[122 145 141 115  96] : J
[159 159  96 159  98] : V
[161 158  94 160  97] : T
[156 161  95 160  96] : F
[162 162  94 158  98] : B
[160 160  95 163  96] : Y
[ 95  97 154  96 147] : A
present: [160  95] : yes
succ: [156] : [161]

[105 118 158  96] = W
[130 130 113 121] = M
[ 96  97 161  97] = C
[104 129 154  97] = H
[105 118 158 160] = E
[ 97  96 160  95] = K
find: [105 118 158  96] : W
succ: [129] : [154]

[127 126 132 131 131 130 117 123 130 116 133 129 126 123 136 113]  fel
[130 138 131 139 116 129 132 132 124 132 124 116 127 133 125 131]  Vuga
[129 130 122 126 121 123 141 119 131 124 123 129 130 132 120 126]  Gipo
[133 120 124 153 131 130 128 132 126 137 132 120 123 128 135 127]  fonef
[131 124 121 125 143 124 129 127 138 122 129 129 134 133 130 127]  gir
[132 118 123 128 117 134 125 127 113 122 128 121 135 132 125 130]  rebe
[129 138 134 130 127 123 136 128 118 139 125 130 123 128 111 121]  pugup
[124 119 130 132 120 134 125 126 134 131 126  99 126 134 126 127]  mabof
[126 132 130 133 126 129 130 117 137 116 123 113 127 131 123 131]  Sebu
[127 111 127 120 125 130 131 135 122 126 132 133 127 127 130 132]  zuz
[129 124 121 130 125 129 128 126 128 133 124 128 134 131 137 126]  Sis
[126 119 141 130 124 130 121 123 122 119 126 132 131 123 129 129]  gav
find: [131 124 121 125 143 124 129 127 138 122 129 129 134 133 130 127] : gir
find: [133 120 124 153 131 130 128 132 126 137 132 120 123 128 135 127] : fonef
order: [141 119 119 131 123 130 129 123 126 124 122 129 121 132 130 126] : gav
find: [127 111 127 120 125 130 131 135 122 126 132 133 127 127 130 132] : zuz
order: [130 125 132 135 121 128 122 113 127 125 134 117 128 123 118 132] : rebe
order: [116 123 131 132 126 126 130 117 129 123 113 131 133 137 130 127] : Sebu

[139 130 127 118] -> N
[101 132 125 146] -> P
[143 122 128 130] -> G
[138 125 123 104] -> D
[142 129 122 128] -> R
[126 124 133 116] -> U
[137 122 123 119] -> L
[147 125 128 118] -> S
[128 123 130 143] -> Z
size: [143 122] : 2
find: [139 130 127 118] : N
order: [130 128 122 143] : G
succ: [126] : [124]
succ: [124] : [133]

[118 143 153 150 124 129 128 113 116] : Gulo
[141 154 124 157 138 128 128 116 139] : gunu
[133 128 122 157 136 128 128 138 114] : pevof
[149 151 125 120 143 128 128 115 129] : vipap
[111 135 129 127 132 128 128 133 146] : rivu
[146 117 125 111 129 128 128 146 124] : gulu
[137 117 120 115 132 128 128 154 138] : zozir
present: [128 128 138] : yes
find: [137 117 120 115 132 128 128 154 138] : zozir
present: [128 132 127] : no
succ: [113] : [116]

[131 109 112 116 144 121] -> lomum
[ 96 130 124 106 149 109] -> fenip
[110 147 144 108  99 133] -> Seb
[147 133 144 109  99 110] -> luv
[149 146 148 141 101 153] -> dipe
order: [133  99 108 144 147 110] : Seb
size: [131 109 112 116 144] : 5
order: [109 112 116 121 131 144] : lomum
present: [147 144] : yes
succ: [108] : [99]
present: [149 146 147] : no

[103 123 120 103 130 125 138 144 111] : Vanuz
[127 109 135 126 111 108 114 113 114] : zag
[127 132 135 126 111 108 114 113 114] : fud
[127 132 135 126 121 108 114 113 114] : lazoz
present: [126 135] : no
find: [103 123 120 103 130 125 138 144 111] : Vanuz
order: [109 111 135 108 114 127 114 126 113] : zag

[102 148 147 112 138]  bemu
[128 135 107 147 149]  Bol
[120 140 107 147 105]  zev
[114 118 105 110 144]  Baru
[118 144 113 105 110]  dodin
order: [105 110 114 118 144] : Baru
size: [102 148 147 112] : 4

[116 114 122 134 113 129 135 130 110 123 138 134 140 142 103 149 123 129
 127 140 132 127 136 124 126] : pameg
[119 125 117 129 123 129 110 101 116 131 111 144 124 135 127 118 139 115
 137 126 136 121 130 135 127] : Pite
[138 114 118 125 127 137 107 114 112 133 109 139 124 139 111 124 123 120
 139 133 143 130 114 133 132] : Zat
[123 127 115 135 121 140 128  94 115 124 127 135 123 140 103 146 132 107
 140 130 136 120 146 130 134] : Kasel
[125 123 119 125 125 132 145 105 120 128 110 139 124 134 121 123 134 114
 136 124 144 124 115 136 133] : Zino
size: [119 125 117 129 123 129 110 101 116 131 111 144 124 135 127 118] : 16
find: [119 125 117 129 123 129 110 101 116 131 111 144 124 135 127 118 139 115
 137 126 136 121 130 135 127] : Pite
present: [139 120 123] : no
find: [116 114 122 134 113 129 135 130 110 123 138 134 140 142 103 149 123 129
 127 140 132 127 136 124 126] : pameg
succ: [131] : [111]

[163 138 129 115]  Fimeg
[117 141 137 158]  sisis
[163 138 128 115]  Bifir
[115 146 146 153]  gevam
order: [115 129 138 163] : Fimeg
find: [163 138 128 115] : Bifir

